Below are the code and all the weights of a small trained network. Each question names an input and a class and asks about switching units off, where a switched-off unit gives its printed mean instead of its output.

import numpy as np


def w(rows, s, z=0):
    codes = np.array(rows[::2]) - 128.0
    scale = np.full(codes.shape[1], s)
    scale[-1] = z or s
    return codes * scale


def f(y):
    return np.maximum(y, 0)


def log_softmax(a):
    a = a - a.max(-1, keepdims=True)
    return a - np.log(np.exp(a).sum(-1, keepdims=True))


def net(x, mask):
    res = np.array(x, float).reshape(1, 5) / 4 @ E
    y = f(res @ A[0][:, :-1].T + A[0][:, -1])
    res = res + np.where(mask, y, B[0][:, -1]) @ B[0][:, :-1]
    return log_softmax(res[-1] @ U[:, :-1].T + U[:, -1])


A, B = {}, {}
E = w([
[212,57,73,253],'x0',
[205,144,205,168],'x1',
[43,108,86,130],'x2',
[186,177,69,155],'x3',
[219,99,97,157],'x4',
],0.0055)
A[0] = w([
[47,177,152,44,239],'neuron 0',
[83,106,42,69,123],'neuron 1',
[77,97,57,117,86],'neuron 2',
[93,173,135,25,236],'neuron 3',
[85,105,108,210,139],'neuron 4',
[53,199,131,83,202],'neuron 5',
[154,168,207,170,68],'neuron 6',
[168,128,170,242,253],'neuron 7',
[68,97,136,90,149],'neuron 8',
[143,199,165,42,171],'neuron 9',
[117,100,105,178,161],'neuron 10',
[132,115,1,117,253],'neuron 11',
[34,194,75,35,229],'neuron 12',
],0.0097,0.0026)
B[0] = w([
[255,130,136,168,251],'neuron 0',
[144,153,210,108,186],'neuron 1',
[93,168,177,37,170],'neuron 2',
[199,202,57,138,232],'neuron 3',
[210,113,126,100,175],'neuron 4',
[199,153,114,147,223],'neuron 5',
[100,104,181,55,172],'neuron 6',
[148,199,144,61,238],'neuron 7',
[170,152,203,110,183],'neuron 8',
[179,133,127,110,210],'neuron 9',
[212,104,79,55,172],'neuron 10',
[162,207,217,89,212],'neuron 11',
[177,168,102,86,253],'neuron 12',
],0.0072,0.0068)
U = w([
[81,194,150,65,253],'0',
[139,143,92,118,253],'1',
[147,131,70,96,180],'2',
[90,156,145,68,234],'3',
[80,205,165,120,192],'4',
[54,120,114,127,3],'5',
[50,89,28,101,3],'6',
[2,175,172,176,3],'7',
],0.0095,0.0026)

Each question gives the input, the list of numbers given to net, and the class t.
The units are the neurons (one row each of A and B). Each row of codes is followed by its name. A weight is (code - 128) times the scale printed after its matrix; where a second scale follows, it is the last column's (A, B and U).
mask holds one flag per neuron, in row order. A switched-off neuron (its flag False) gives its mean, the last column of its row in B, instead of its output. The means were averaged over made-up inputs and are rounded, as every weight is.
A unit's drop is (log p(t) with every unit on - log p(t) with that unit switched off) / (log p(t) with every unit on - log p(t) with every unit switched off).
The circuit of an input: a set's keep is (log p(t) with only the set's units on - log p(t) with every unit switched off) / (log p(t) with every unit on - log p(t) with every unit switched off). Starting from the 12 units with the biggest drops (on a tie, the unit counted first), units are removed one at a time, each time the one whose removal leaves the highest keep (on an exact tie, the one counted first), for as long as the keep stays at least 0.8.
circuit, biggest first: the units of the circuit, biggest drop first
most important unit: the unit with the biggest drop
drop when u is switched off: that unit's drop, to one decimal
input [-7,0,6,2,2], class 2: circuit, biggest first => (neuron 0; neuron 3)
input [5,-8,-3,8,-4], class 0: circuit, biggest first => (neuron 11; neuron 0)
input [-8,3,-4,-8,-5], class 2: circuit, biggest first => (neuron 0; neuron 3; neuron 5)
input [-8,3,4,-4,-5], class 2: circuit, biggest first => (neuron 0; neuron 3; neuron 5)
input [6,-7,4,3,-2], class 0: circuit, biggest first => (neuron 11; neuron 2)
input [5,-8,-1,3,1], class 0: circuit, biggest first => (neuron 11; neuron 0)
input [-5,-3,4,5,-7], class 1: circuit, biggest first => (neuron 0; neuron 5)
input [3,-6,8,8,6], class 3: most important unit => neuron 11
input [-5,-5,1,5,-6], class 1: drop when neuron 1 is switched off => -0.1
input [7,-7,-6,3,7], class 0: drop when neuron 11 is switched off => 0.7
input [-8,5,-8,-6,-2], class 2: drop when neuron 7 is switched off => 0.1
input [-6,5,6,0,-2], class 2: drop when neuron 5 is switched off => 0.1
